Below are the code and all the weights of a small trained network. Each question names an input and a target symbol and asks about switching units off, where a switched-off unit gives its printed mean instead of its output.

import numpy as np


def w(rows, s, z=0):
    codes = np.array(rows[::2]) - 128.0
    scale = np.full(codes.shape[1], s)
    scale[-1] = z or s
    return codes * scale


def norm(h):
    return h / np.sqrt((h * h).mean(-1, keepdims=True) + 1e-5)


def f(y):
    return y / 2 * (1 + np.tanh(0.7978845608 * (y + 0.044715 * y**3)))


def softmax(a):
    e = np.exp(a - a.max(-1, keepdims=True))
    return e / e.sum(-1, keepdims=True)


def log_softmax(a):
    a = a - a.max(-1, keepdims=True)
    return a - np.log(np.exp(a).sum(-1, keepdims=True))


def net(x, mask):
    ids = ['βγδεζλξστψω'.index(c) for c in x.split()]
    T = len(ids)
    res = E[ids] + P[:T]
    r = norm(res)
    for j in range(2):
        rows = slice(3 * j, 3 * j + 3)
        q, k, v = (r @ M[0][rows].T for M in (Q, K, V))
        z = softmax(np.where(np.tri(T) > 0, q @ k.T / 3**0.5, -1e9)) @ v
        o = O[0][rows]
        res = res + np.where(mask[j], z, o[:, -1]) @ o[:, :-1]
    y = f(norm(res) @ A[0][:, :-1].T + A[0][:, -1])
    res = res + np.where(mask[2:6], y, B[0][:, -1]) @ B[0][:, :-1]
    return log_softmax(norm(res)[-1] @ U[:, :-1].T + U[:, -1])


Q, K, V, O, A, B = {}, {}, {}, {}, {}, {}
E = w([
[95,126,198],'β',
[86,152,185],'γ',
[58,247,147],'δ',
[97,145,129],'ε',
[197,141,157],'ζ',
[193,143,156],'λ',
[166,160,103],'ξ',
[190,144,153],'σ',
[63,148,173],'τ',
[161,184,109],'ψ',
[91,181,135],'ω',
],0.012)
P = w([
[142,77,86],'0',
[148,143,184],'1',
[129,116,207],'2',
[139,135,199],'3',
[114,23,41],'4',
[91,99,46],'5',
[110,71,59],'6',
[145,180,168],'7',
[103,130,54],'8',
[131,166,33],'9',
[118,26,2],'10',
],0.0082)
Q[0] = w([
[73,3,30],'H1',
[153,119,172],'H1',
[123,3,35],'H1',
[91,94,193],'H2',
[114,103,233],'H2',
[105,51,44],'H2',
],0.0079)
K[0] = w([
[120,245,164],'H1',
[193,117,128],'H1',
[163,193,206],'H1',
[96,146,172],'H2',
[145,134,46],'H2',
[231,155,229],'H2',
],0.011)
V[0] = w([
[2,126,119],'H1',
[103,218,108],'H1',
[151,175,68],'H1',
[156,62,95],'H2',
[170,76,63],'H2',
[174,58,157],'H2',
],0.017)
O[0] = w([
[220,65,156,191],'H1',
[214,248,186,211],'H1',
[108,167,184,128],'H1',
[106,117,213,19],'H2',
[91,147,184,3],'H2',
[82,68,171,62],'H2',
],0.012,0.0056)
A[0] = w([
[244,127,236,142],'N1',
[183,181,167,106],'N2',
[254,185,12,254],'N3',
[123,183,53,195],'N4',
],0.0069,0.0065)
B[0] = w([
[155,154,89,155],'N1',
[72,75,120,139],'N2',
[84,170,1,248],'N3',
[150,215,57,170],'N4',
],0.0074,0.016)
U = w([
[120,4,90,144],'β',
[153,47,90,22],'γ',
[159,115,146,7],'δ',
[182,75,174,252],'ε',
[86,105,127,69],'ζ',
[84,100,126,67],'λ',
[104,151,168,123],'ξ',
[60,111,113,219],'σ',
[171,66,119,56],'τ',
[122,198,171,89],'ψ',
[219,190,140,172],'ω',
],0.014,0.0045)

Each question gives the input, a string of symbols that net reads in full, and the target symbol t.
The units are the heads (3 rows each of Q, K, V and O) and the neurons (one row each of A and B). Each row of codes is followed by its name. A weight is (code - 128) times the scale printed after its matrix; where a second scale follows, it is the last column's (O, A, B and U).
mask holds one flag per unit, heads first, then neurons. A switched-off unit (its flag False) gives its mean, the last column of its rows in O or B, instead of its output. The means were averaged over made-up inputs and are rounded, as every weight is.
A unit's drop is (log p(t) with every unit on - log p(t) with that unit switched off) / (log p(t) with every unit on - log p(t) with every unit switched off).
The circuit of an input: a set's keep is (log p(t) with only the set's units on - log p(t) with every unit switched off) / (log p(t) with every unit on - log p(t) with every unit switched off). Starting from all 6 units, units are removed one at a time, each time the one whose removal leaves the highest keep (on an exact tie, the one counted first), for as long as the keep stays at least 0.8.
units of the circuit, in order: the units of the circuit, biggest drop first
unit that matters most: the unit with the biggest drop
top k neurons: the k neurons with the biggest drops, biggest first
which heads matter: for each layer, one digit per head in row order, 1 if its drop is at least 0.15 and else 0, layers parted by /
drop of u: that unit's drop, to one decimal
input σ σ β τ, target σ: unit that matters most	H1
input ε ψ ω β, target ε: which heads matter	11
input β β ω ξ, target β: which heads matter	10
input ψ β ζ, target ψ: units of the circuit, in order	(H1 H2)
input σ β ω ω ε ξ σ ζ, target ε: units of the circuit, in order	(N3 H2 H1)
input ε ξ σ, target ε: units of the circuit, in order	(H2 H1)
input ψ ω ψ β, target ψ: units of the circuit, in order	(H1 N3)
input γ σ ζ ξ ψ ω ψ β, target ψ: drop of H1	0.4
input σ δ ε, target σ: drop of H2	-0.1
input ε τ ω ω ε ε ω τ, target ε: which heads matter	11
input ε ω ω, target ε: drop of H2	0.5
input ε ε σ ψ, target ε: top 2 neurons	(N3 N4)
